Each row has a name. After each piece below comes the name of the row it's from, unless a question asks for something else. Each question is about the rows just above it. Places in a row count from 1.

[-29.2 -57.6 -57.6   0.2]  K351
[-29.2 -57.6   0.3  -5.9]  K287
[-8.1 -6.4 -6.6 -5.5]  K892
[-29.2 -30.3 -23.2 -15.4]  K180
[ 15.3 -71.8 -51.7 -63.4]  K389
[ 15.2 -80.7 -76.7  15.2]  K703
Count of [0.2] in K351: => 1
How many times does K703 hold [15.2]? => 2

[ -4.8 -29.3  63.3  26.8  38.7 -45.1] = K351
[ -4.8 -29.3  63.3  47.4   7.6   7.2] = K703
[ 17.6   9.1 -26.5 -72.3 -31.4 -45.1] = K389
[ 17.6   9.1 -26.5 -26.5 -31.4   9.1] = K815
[-64.4 -12.2 -31.4   9.2 -72.3  43.8] = K287
[-26.4 -35.0  66.9  66.9  17.9 -55.5] = K892
Where does [-26.5 -26.5 -31.4] start? Give its row and place. => K815, 3
Places of [-26.5] in row K815: => 3 4
How many times does K287 hold [-12.1]? => 0
How many times does K815 hold [9.1]? => 2
Count of [66.9] in K892: => 2

